Each row has a class, written after it, and each block has its own classes.
[33 -34 -13 20 -10 -22 -12 8 20 -8 -14 30 13 -12 13 -5 -13 32 -6 29 -27 19 -13 22 -18 25 2 -14 -13 -38 -22 -18 -56 35 0 -27 -20 60 8 -11 69 0 4]  (73)
[33 -14 -11 -24 -8 -10 -5 18 12 -11 -11 38 4 -19 -22 -15 13 10 -6 19 -17 15 -4 -3 -24 13 7 -13 -16 -16 -4 -4 -2 35 15 -1 -14 42 29 -3 49 3 -22]  (40)
[19 -39 -12 9 -14 -16 -15 16 8 -13 -5 22 -15 -14 10 -3 17 30 -11 24 -18 -3 -8 -15 -15 33 -14 -15 -31 -29 -19 0 -41 52 -7 -26 -19 12 24 0 36 -4 -36]  (73)
[10 -9 -9 -27 -11 -6 -8 15 2 -16 -1 9 0 -16 32 11 13 19 -31 15 -34 2 8 15 -21 22 26 -11 -20 -30 -15 6 -15 28 11 -15 -8 22 28 -9 47 -1 -9]  (50)
[30 -22 -15 27 -5 -6 -8 10 2 -7 -13 48 12 -6 7 -9 -26 10 13 16 -18 11 -5 27 -26 5 -14 -4 1 -15 -8 -23 -50 22 0 -19 -7 55 10 -2 59 8 16]  (73)
[15 -15 -27 -11 -13 -19 -3 23 11 -11 -2 9 -13 -27 24 -6 16 19 -50 13 -25 -7 4 -3 -7 17 20 -6 -31 -28 -3 12 -25 57 5 -2 12 28 15 -15 20 -7 -31]  (50)
[33 -14 -9 -10 -16 -17 -5 23 9 -15 -15 32 -8 -27 -2 -6 22 15 -17 17 -9 14 -11 -3 -16 25 3 -15 -14 -15 -7 -9 -2 42 16 -1 -10 20 15 -10 42 -4 -13]  (40)
[14 -31 -11 -12 -8 -19 -20 4 8 -9 -5 0 -7 -13 11 -10 17 31 -5 25 -10 -1 -4 -23 -15 29 -18 -13 -36 -32 -16 12 -47 51 -15 -25 -32 15 22 -1 36 -2 -35]  (73)
[10 -9 -11 -11 -4 -7 -5 16 7 -13 -2 8 0 -19 16 -1 7 12 -23 15 -23 10 -13 9 -15 26 21 -11 -20 -20 -17 -3 -8 29 16 -11 4 31 19 -5 36 3 -18]  (50)
[10 -29 -17 -13 -15 -19 -5 18 7 -13 1 -1 -9 -23 13 1 16 26 -40 22 -17 2 -2 -9 2 36 15 -9 -29 -32 -13 8 -4 57 -2 -9 -6 16 14 -9 24 -8 -61]  (50)
[13 -24 -5 -5 -3 -7 -13 -3 3 -11 -3 11 6 -4 33 11 -32 15 -12 20 -27 5 -2 39 -25 13 6 -7 -13 -19 -23 0 -65 11 -9 -26 -16 33 12 -11 53 9 13]  (73)
[-1 -13 -22 -21 -13 -5 0 11 5 -14 -1 -4 3 -18 46 4 -6 14 -37 10 -42 -1 4 16 -18 12 38 -2 -22 -26 -6 9 -26 22 7 -15 11 48 16 -10 36 -5 -20]  (73)
[25 -32 -15 6 -15 -19 -17 13 12 -10 -14 20 10 -12 22 -8 -14 23 -6 26 -21 13 -4 20 -25 16 -7 -11 -25 -32 -22 -4 -64 38 -15 -28 -32 49 16 -3 69 -10 -2]  (73)
[10 -15 -25 -19 -5 -11 -8 13 6 -13 1 -3 -3 -17 24 -1 15 21 -36 15 -28 -10 16 -5 -9 6 -8 -5 -29 -36 -1 16 -11 53 -1 -4 -11 32 21 -9 25 -4 -27]  (50)
[13 -4 -17 -43 -6 -16 1 11 -2 -15 4 -16 5 -11 6 -13 25 10 -29 10 -22 115 29 -21 -3 11 -13 -6 -20 -32 5 9 37 44 18 10 -36 17 25 -5 28 -7 -25]  (50)
[13 -14 -7 -3 -10 -8 -8 12 8 -8 -2 2 -1 -20 11 -15 17 19 -24 12 -18 6 -5 -10 -7 25 15 -11 -20 -25 -11 -1 16 41 12 -1 1 37 13 -6 26 -6 -37]  (50)
[11 -42 -12 19 -7 -11 -15 1 3 -15 -5 6 -7 -1 37 9 1 46 -17 24 -34 -10 -1 6 -9 54 -11 -11 -29 -39 -32 -6 -64 46 -27 -38 -31 1 15 -2 43 -4 -12]  (73)
[15 -19 -7 15 -12 -5 -7 23 13 -13 2 39 -10 -23 24 2 -5 14 -28 14 -25 12 -21 16 -15 16 38 -7 -11 -13 -16 -4 -38 28 10 -17 32 41 10 -11 35 7 -14]  (73)
[22 -15 -14 10 -13 -12 -4 25 24 -8 -5 52 -36 -20 7 -5 20 14 -16 3 -26 -3 -4 -4 -19 17 4 -7 -8 -11 -8 -12 -6 40 15 -22 7 32 23 -2 37 7 -27]  (40)
[24 -22 -29 13 -21 -9 -14 36 11 -12 -1 94 -56 -25 32 10 19 34 -19 27 -18 -25 -6 -7 -27 6 -24 -1 -26 1 -6 1 -90 62 -13 -44 21 16 40 2 26 6 -47]  (73)
[25 -12 4 12 -9 -6 -7 19 6 -4 -6 50 -2 -8 3 -3 16 17 12 20 -18 4 -12 -3 -35 24 5 -8 8 -6 -20 -23 1 17 22 -13 -1 25 23 1 50 14 -20]  (40)
[22 -16 -43 -4 -10 -18 7 10 10 -15 3 -12 13 -13 24 -14 -10 24 -50 6 -41 -8 32 19 -10 -2 -13 5 -15 -38 4 2 -26 52 0 3 -6 62 5 -13 34 -14 1]  (50)
[36 -13 -11 -42 -13 -21 -4 17 1 -22 0 13 -5 -30 -1 -7 29 7 -26 21 -17 19 4 6 -12 25 -7 -13 -16 -22 1 5 -1 54 15 1 -19 16 36 -8 52 -6 -10]  (40)
[46 -28 -17 -2 -14 -22 -8 14 17 -12 -9 23 12 -16 0 -23 -5 24 -9 19 -17 19 -9 14 -18 18 -18 -9 -14 -27 -4 -9 -37 43 -3 -9 -21 61 14 -7 55 4 0]  (73)
[14 -8 -27 -39 -9 -14 -1 11 6 -14 -6 -27 11 -21 5 -19 11 9 -34 5 -26 3 19 -4 1 7 1 -5 -24 -36 9 15 18 44 9 10 -21 44 18 -8 26 -12 -23]  (50)
[18 -23 -18 -5 -10 -15 -10 13 9 -15 -3 16 21 -16 8 -7 11 17 -13 13 -18 12 -6 7 -20 15 12 -12 -18 -28 -12 -1 -31 37 4 -13 -10 45 20 -3 47 0 -12]  (73)
[18 -14 -15 -25 -10 0 -6 21 6 -12 2 19 3 -20 22 5 0 7 -23 13 -27 8 1 15 -29 16 30 -2 -17 -17 22 5 -11 23 21 -14 4 35 23 -2 46 4 -18]  (50)
[24 -22 -10 -8 -15 -16 -2 21 16 -10 -9 34 -5 -19 5 1 21 19 -12 21 -13 10 -5 8 -23 24 -8 -11 -9 -13 -11 -7 -21 41 8 -15 -10 15 12 -6 41 0 -10]  (40)
[31 -27 -16 -33 -9 -11 -14 15 14 -14 -13 30 5 -15 -8 -25 4 16 6 27 -22 10 3 -5 -31 6 -25 -14 -39 -33 -3 2 -34 42 3 -24 -34 63 37 1 63 5 -27]  (73)
[28 -15 -31 8 -12 -13 3 31 3 -14 -1 40 -7 -9 22 -8 2 16 -28 8 -25 -19 36 20 -15 -15 -40 -2 -9 -16 18 -1 -48 48 -7 -7 -5 33 22 -11 33 3 5]  (73)
[12 -9 2 -6 -3 -7 -1 6 -1 -4 -1 5 7 -7 3 -1 28 9 -9 9 -4 5 -5 -6 -6 23 9 -8 -1 -12 -13 1 12 22 13 -1 -14 -1 10 -4 21 2 -14]  (40)

A new block, with new classes.
[-3 13 -2 -2 -2 -6 -6 -3 -2 -3 4 9 -3 -3 1 8 3 2 0 -39 7 3 0 0 -4 -3 -6 -10 -4 5 -12 -16 9 -4 13 -1 2 -3 -7 3 16 6 -2]  (36)
[-17 7 -88 -3 3 -4 4 -1 -10 12 13 27 -5 9 3 2 0 10 0 -27 -65 8 5 2 10 -8 -3 -1 -4 12 -15 13 -4 6 -26 -1 13 -4 -7 1 28 0 -6]  (49)
[-16 24 -11 0 3 4 -3 -4 -9 5 13 27 15 -3 14 -9 -3 5 -5 -88 10 16 5 -3 -5 -5 -7 1 -4 17 -12 43 8 -10 -25 -4 27 -19 -13 8 48 17 -9]  (49)
[5 0 28 3 -3 -3 -3 1 4 -4 -5 -13 1 0 -5 1 -3 1 2 11 7 1 1 2 -1 1 -4 -3 -1 -3 -2 -15 4 1 14 -1 2 0 3 -4 -3 -2 1]  (36)
[-2 4 4 -3 0 4 -1 0 -2 2 3 4 6 -3 6 -8 2 -2 1 -24 12 -2 0 -2 -3 0 1 3 3 2 2 15 -1 -4 -10 1 2 0 -4 0 5 4 -1]  (20)
[-9 9 -1 3 -2 6 5 -1 -5 2 6 4 9 0 6 -5 1 5 1 -46 -1 8 5 -2 -2 -31 -1 5 -1 8 -2 36 -2 -1 -20 -3 20 -8 -4 -2 22 6 -3]  (39)
[5 -1 12 -3 -1 -6 -4 -1 5 -3 -2 -1 -5 -1 -4 4 -1 -2 1 8 17 -3 -2 0 -6 1 -1 -4 -1 -4 1 -22 6 -3 18 1 -10 3 1 3 -7 -1 3]  (37)
[5 3 33 -1 -4 -9 -6 -3 7 -7 -3 -5 -4 -4 -2 10 -2 -1 -1 -2 31 -1 -1 -1 -8 2 -5 -7 -2 -4 -5 -30 8 -6 27 1 -6 -1 4 2 -8 0 5]  (39)
[-14 3 -28 7 2 4 6 4 -6 4 10 -1 3 6 0 3 -4 8 0 -14 -44 10 8 1 3 -8 0 0 -2 7 -14 26 -5 7 -21 -2 23 -7 -1 -3 20 -2 -5]  (20)
[-7 -9 -47 7 2 0 8 2 -13 4 3 -4 -5 11 -7 5 -1 5 1 38 -63 7 1 3 14 -5 0 -1 0 2 -9 6 -7 13 -14 -1 10 1 1 -5 3 -10 0]  (36)
[1 -7 3 5 -1 2 6 3 0 1 -1 -8 6 3 -1 0 1 0 0 24 -11 0 1 0 7 1 2 2 1 -3 6 10 -4 3 -8 -1 -1 2 4 -4 -7 -5 1]  (20)
[5 -6 50 8 -2 9 4 5 5 -2 -6 -24 8 2 -1 1 -3 -6 1 27 13 -8 -3 3 3 2 3 5 2 -6 8 15 -3 0 -3 0 3 -2 7 -4 -15 -2 1]  (36)
[-5 18 -43 -13 7 -17 -11 -4 -3 0 12 33 -12 -5 8 8 4 0 -3 -64 11 2 1 -3 -11 -5 -8 -13 -7 10 -17 -35 10 -6 21 1 -7 1 -12 14 24 8 -4]  (49)
[10 9 6 -5 1 -15 -11 -4 7 -4 2 4 -13 -3 -4 17 -5 1 19 -13 16 1 -2 2 -7 0 -8 -17 -8 1 -14 -46 10 -2 32 3 -9 1 -2 7 1 2 -4]  (49)
[-3 13 64 5 -2 11 1 -1 -1 2 1 -5 22 -11 9 -12 -1 1 -1 -78 49 3 5 2 -7 2 0 8 1 2 5 47 4 -12 -18 -4 20 -15 -4 -3 16 15 -2]  (37)
[-14 -8 -88 -3 3 3 8 2 -12 10 8 23 -2 13 4 -10 6 6 -1 22 -73 1 -1 -2 15 -5 5 7 3 3 -2 28 -14 14 -36 -9 0 3 -6 1 13 -5 -2]  (20)
[0 5 18 0 2 -5 -4 0 2 -2 1 -5 -3 -1 -4 7 0 2 0 -8 8 3 1 1 -3 -2 -8 -6 -5 1 -8 -17 6 -1 17 0 2 -2 1 0 1 2 0]  (36)
[-7 1 8 3 1 6 6 -1 -4 2 3 -7 9 4 -2 -1 -1 4 -1 -14 -12 7 4 0 5 -3 0 1 0 3 -2 24 -2 2 -16 -1 19 -7 0 -5 10 1 -2]  (20)
[-19 35 -88 -12 4 -26 -14 -3 -8 4 26 52 -19 -2 6 19 -4 12 -5 -88 -19 16 7 -3 -9 -14 -15 -27 -15 24 -42 -37 21 -6 21 0 13 -13 -22 15 52 11 -5]  (49)
[-4 10 40 6 1 16 4 -1 -1 4 0 -1 24 -6 10 -21 -2 1 -2 -59 32 1 2 0 -3 0 7 8 5 5 8 55 1 -8 -29 -6 20 -13 -4 -3 15 12 -4]  (39)
[-3 0 -23 -1 1 -3 -1 -1 -3 1 2 1 -7 4 -3 5 -2 3 0 9 -23 4 3 1 -8 -3 -2 -6 -4 1 -8 -12 1 3 8 0 2 2 -1 6 4 -4 1]  (36)
[-8 10 -59 -4 3 -12 -4 -1 -6 5 13 27 -10 -1 0 7 4 5 -2 -34 -25 4 1 -1 1 -6 -2 -11 -6 7 -9 -16 4 3 6 2 0 0 -10 7 22 2 -1]  (37)
[-29 25 -88 10 6 -35 3 -4 -14 7 25 17 -28 25 -14 54 -12 27 -1 -49 -88 38 15 4 24 -29 -25 -41 -26 26 -69 -43 4 20 18 0 53 -14 -13 -4 64 -7 -9]  (49)
[-8 6 -23 5 4 -1 2 0 -4 4 7 9 0 2 0 1 0 4 1 -32 -21 7 3 0 2 -5 -4 0 -9 7 -9 13 1 2 -9 -3 12 -7 -5 1 21 2 -2]  (20)
[-18 10 -88 1 1 -12 1 -2 -7 8 17 18 -15 12 -4 21 -3 13 -1 -16 -77 14 11 5 10 -11 -7 -14 -11 12 -31 -19 0 12 3 -3 18 -7 0 0 31 -3 -3]  (49)
[-2 8 -9 0 1 -4 -6 -2 -3 1 5 10 -1 -4 2 0 -2 2 -1 -31 3 3 1 -1 -3 -2 -3 -3 -2 5 -7 -4 -2 -2 2 0 3 -2 -4 4 11 4 -3]  (36)
[-6 -15 -13 6 0 22 16 5 -7 7 -5 -10 18 7 3 -23 4 0 2 31 -33 -3 0 -1 11 3 10 21 11 -3 18 62 -12 8 -47 -3 11 -3 -1 -7 -6 -4 -1]  (20)
[12 7 78 -5 -1 9 -6 -4 7 -5 -7 -1 13 -16 10 -18 0 -9 -4 -42 84 -10 -4 -3 -16 8 6 9 6 -3 18 15 7 -17 1 0 -11 -2 -1 4 -8 13 -1]  (37)
[2 -1 1 -2 1 4 0 -1 1 -1 13 2 -2 10 0 -7 3 -4 1 4 9 -5 -3 -2 0 2 2 2 3 -4 8 3 -1 0 -2 -2 -6 -4 -1 0 -5 -1 -1]  (37)
[-3 -3 -53 -4 3 1 2 2 -4 2 3 11 -7 5 -4 -1 4 2 0 21 -35 -4 -2 -1 6 -7 1 -2 0 1 -2 -7 -8 6 6 0 -11 5 -3 1 0 -5 1]  (39)
[-9 5 -78 -2 4 -9 0 0 -6 6 12 20 -13 8 -3 14 1 9 0 -10 -58 8 3 1 9 -8 -6 -11 -8 9 -23 -20 -3 10 3 -3 6 0 -6 2 18 -10 1]  (36)
[-4 12 3 -8 2 10 -5 4 -3 5 5 24 12 -14 18 -26 5 -5 -1 -78 47 -7 0 -6 -13 2 4 10 5 5 14 35 4 -12 -23 0 -4 -7 -10 7 14 16 -2]  (36)
[-9 5 -14 3 2 8 5 -1 -6 2 6 7 9 0 6 -9 1 2 -1 -34 -12 4 3 -1 3 -3 1 4 1 8 1 32 -4 -1 -23 -2 15 -6 -5 -3 16 4 -4]  (39)
